[[ 0.12 -4.01 -2.00]
 [-0.52 -4.01 -1.80]
 [-2.46 -3.05 -1.59]]
:
[[ 0.12 -4.01]
 [-0.52 -4.01]
 [-2.46 -3.05]]

[[-1.56 -2.22 -4.67]
 [-1.85 -2.35 -5.14]
 [-0.95 -1.80  2.68]]
:
[[-1.56 -2.22]
 [-1.85 -2.35]
 [-0.95 -1.80]]

[[-5.56 -0.43  0.59 -4.02]
 [-4.54 -1.91  0.79 -3.62]
 [-4.44  0.25 -1.16 -2.98]
 [ 3.01 -3.38  1.28  1.71]]
:
[[-5.56 -0.43]
 [-4.54 -1.91]
 [-4.44  0.25]]

[[ 0.90  0.37  1.24 -0.03  0.41]
 [-1.13  2.02  4.16  2.55 -1.79]
 [ 0.22 -0.78 -2.03 -1.10  0.62]
 [ 0.80 -0.44 -0.24 -0.53  0.65]
 [ 1.44 -1.49 -2.79 -2.15  1.72]]
:
[[ 0.90  0.37]
 [-1.13  2.02]
 [ 0.22 -0.78]]

[[ 3.30 -5.30]
 [-1.96  0.43]
 [ 0.65 -5.12]
 [-1.24  4.57]]
:
[[ 3.30 -5.30]
 [-1.96  0.43]
 [ 0.65 -5.12]]

[[ 2.03 -2.77]
 [ 2.22 -1.30]
 [-4.40  2.30]
 [-0.41 -2.66]
 [-3.27  0.74]]
:
[[ 2.03 -2.77]
 [ 2.22 -1.30]
 [-4.40  2.30]]

[[ 1.02  1.40  1.50]
 [ 2.42  2.37 -1.05]
 [ 2.31  2.43 -3.09]
 [-2.89 -3.32  4.07]]
:
[[1.02 1.40]
 [2.42 2.37]
 [2.31 2.43]]

[[ 1.28 -1.19 -0.06 -2.51]
 [-3.92  0.63  2.07  3.07]
 [-0.30 -1.05  2.24  1.74]]
:
[[ 1.28 -1.19]
 [-3.92  0.63]
 [-0.30 -1.05]]
---
[[-1.21 -2.01  3.13  1.48 -2.17 -2.05  2.63  3.34  4.03 -1.92 -1.04 -2.03
  -2.09 -2.16 -1.80]
 [-0.48 -2.00  3.24  2.23 -1.63 -1.93 -0.03  0.18  0.09 -2.17 -0.05 -1.54
  -1.28 -1.55 -1.55]
 [ 2.14  1.98 -0.72 -0.42  1.59  2.71 -2.37 -2.57 -3.62  1.41  1.35  2.48
   2.84  2.54  2.50]
 [ 2.02  1.76 -1.23 -0.28  1.93  2.26 -3.27 -3.41 -4.54  1.70  1.59  2.28
   2.68  2.44  2.24]
 [ 2.96  1.26  2.35  3.43  1.89  1.73 -2.12 -2.16 -0.94  1.68  3.23  2.04
   2.05  1.73  2.11]
 [-2.73 -1.75 -1.10 -2.57 -2.07 -2.08  2.98  2.55  2.23 -1.81 -3.04 -2.33
  -2.23 -2.03 -2.19]]
:
[[ 2.96  1.26  2.35  3.43  1.89  1.73 -2.12 -2.16 -0.94  1.68  3.23  2.04
   2.05  1.73  2.11]
 [ 2.14  1.98 -0.72 -0.42  1.59  2.71 -2.37 -2.57 -3.62  1.41  1.35  2.48
   2.84  2.54  2.50]
 [ 2.02  1.76 -1.23 -0.28  1.93  2.26 -3.27 -3.41 -4.54  1.70  1.59  2.28
   2.68  2.44  2.24]
 [-0.48 -2.00  3.24  2.23 -1.63 -1.93 -0.03  0.18  0.09 -2.17 -0.05 -1.54
  -1.28 -1.55 -1.55]
 [-1.21 -2.01  3.13  1.48 -2.17 -2.05  2.63  3.34  4.03 -1.92 -1.04 -2.03
  -2.09 -2.16 -1.80]
 [-2.73 -1.75 -1.10 -2.57 -2.07 -2.08  2.98  2.55  2.23 -1.81 -3.04 -2.33
  -2.23 -2.03 -2.19]]

[[ 3.62 -1.14  0.19 -5.01 -5.50  2.45  3.70]
 [ 1.85  0.02  0.48 -2.87 -2.72  1.23  1.33]
 [-0.54  0.05 -0.29 -0.06  0.93 -1.04 -1.30]
 [ 1.87  0.08  0.50 -2.87 -2.70  1.20  1.33]
 [-0.16  0.47  0.10 -0.18  0.50 -0.88 -0.89]
 [-0.08 -0.26 -0.19 -0.15  0.03  0.02 -0.12]
 [ 1.38  0.52  0.67 -2.07 -1.82  0.40  0.61]]
:
[[ 3.62 -1.14  0.19 -5.01 -5.50  2.45  3.70]
 [ 1.87  0.08  0.50 -2.87 -2.70  1.20  1.33]
 [ 1.85  0.02  0.48 -2.87 -2.72  1.23  1.33]
 [ 1.38  0.52  0.67 -2.07 -1.82  0.40  0.61]
 [-0.08 -0.26 -0.19 -0.15  0.03  0.02 -0.12]
 [-0.16  0.47  0.10 -0.18  0.50 -0.88 -0.89]
 [-0.54  0.05 -0.29 -0.06  0.93 -1.04 -1.30]]

[[ 0.78  0.71  0.95  0.50  0.71  0.89  0.65  0.82  1.06 -0.04 -0.15 -0.16
   0.98]
 [-4.11 -1.94 -3.69 -1.51 -1.94 -2.24 -1.62 -4.16 -2.50  0.06 -0.08 -0.10
  -4.00]
 [-3.81 -1.30 -3.48 -1.21 -1.30 -1.70 -1.10 -4.14 -1.99  0.47  0.22  0.16
  -4.00]
 [ 0.52 -0.14  0.63 -0.48 -0.14 -0.14 -0.33  0.87 -0.01 -0.56 -0.23 -0.15
   0.92]
 [ 1.13 -0.27  0.96 -0.48 -0.27 -0.27 -0.49  1.53 -0.08 -0.61 -0.35 -0.27
   1.41]
 [-3.15 -1.71 -3.23 -1.73 -1.71 -2.21 -1.73 -3.28 -2.36  0.17 -0.04 -0.07
  -3.39]
 [ 1.56  0.88  1.77  0.70  0.88  1.22  0.80  1.74  1.61 -0.20 -0.52 -0.53
   1.98]]
:
[[ 1.56  0.88  1.77  0.70  0.88  1.22  0.80  1.74  1.61 -0.20 -0.52 -0.53
   1.98]
 [ 1.13 -0.27  0.96 -0.48 -0.27 -0.27 -0.49  1.53 -0.08 -0.61 -0.35 -0.27
   1.41]
 [ 0.78  0.71  0.95  0.50  0.71  0.89  0.65  0.82  1.06 -0.04 -0.15 -0.16
   0.98]
 [ 0.52 -0.14  0.63 -0.48 -0.14 -0.14 -0.33  0.87 -0.01 -0.56 -0.23 -0.15
   0.92]
 [-3.15 -1.71 -3.23 -1.73 -1.71 -2.21 -1.73 -3.28 -2.36  0.17 -0.04 -0.07
  -3.39]
 [-3.81 -1.30 -3.48 -1.21 -1.30 -1.70 -1.10 -4.14 -1.99  0.47  0.22  0.16
  -4.00]
 [-4.11 -1.94 -3.69 -1.51 -1.94 -2.24 -1.62 -4.16 -2.50  0.06 -0.08 -0.10
  -4.00]]

[[ 0.17  2.39  0.30]
 [ 1.15 -1.45  2.40]
 [ 1.65 -0.10  0.90]
 [ 0.25 -0.58  0.15]
 [ 0.61 -3.08 -0.19]
 [-0.59  2.77 -1.18]
 [ 0.09  5.53  0.65]
 [ 1.46 -0.85  1.45]
 [ 3.05 -0.34  3.26]
 [-0.71  0.05 -1.71]
 [-1.61 -0.63 -2.03]]
:
[[ 3.05 -0.34  3.26]
 [ 1.65 -0.10  0.90]
 [ 1.46 -0.85  1.45]
 [ 1.15 -1.45  2.40]
 [ 0.61 -3.08 -0.19]
 [ 0.25 -0.58  0.15]
 [ 0.17  2.39  0.30]
 [ 0.09  5.53  0.65]
 [-0.59  2.77 -1.18]
 [-0.71  0.05 -1.71]
 [-1.61 -0.63 -2.03]]

[[-1.52 -0.48 -0.12 -0.48  1.10 -5.13  3.77 -2.82]
 [ 0.28 -0.06 -0.84 -0.74  2.71  1.22 -1.28 -0.17]
 [-0.29 -0.01  0.38  0.27 -1.22 -1.03  0.85 -0.08]
 [ 0.42 -0.20 -1.59 -1.41  5.24  1.92 -2.15 -0.49]]
:
[[ 0.42 -0.20 -1.59 -1.41  5.24  1.92 -2.15 -0.49]
 [ 0.28 -0.06 -0.84 -0.74  2.71  1.22 -1.28 -0.17]
 [-0.29 -0.01  0.38  0.27 -1.22 -1.03  0.85 -0.08]
 [-1.52 -0.48 -0.12 -0.48  1.10 -5.13  3.77 -2.82]]

[[-0.05  0.00 -1.04 -0.77  0.35]
 [-0.02  0.12 -0.52 -0.50  0.32]
 [ 0.49 -0.16  3.04  3.21 -1.13]
 [-0.72  0.36 -4.47 -4.85  1.82]
 [-0.59  0.29 -3.75 -4.02  1.51]
 [ 0.09  0.09  0.18  0.22  0.06]
 [-0.15  0.23 -2.03 -1.88  0.95]]
:
[[ 0.49 -0.16  3.04  3.21 -1.13]
 [ 0.09  0.09  0.18  0.22  0.06]
 [-0.02  0.12 -0.52 -0.50  0.32]
 [-0.05  0.00 -1.04 -0.77  0.35]
 [-0.15  0.23 -2.03 -1.88  0.95]
 [-0.59  0.29 -3.75 -4.02  1.51]
 [-0.72  0.36 -4.47 -4.85  1.82]]
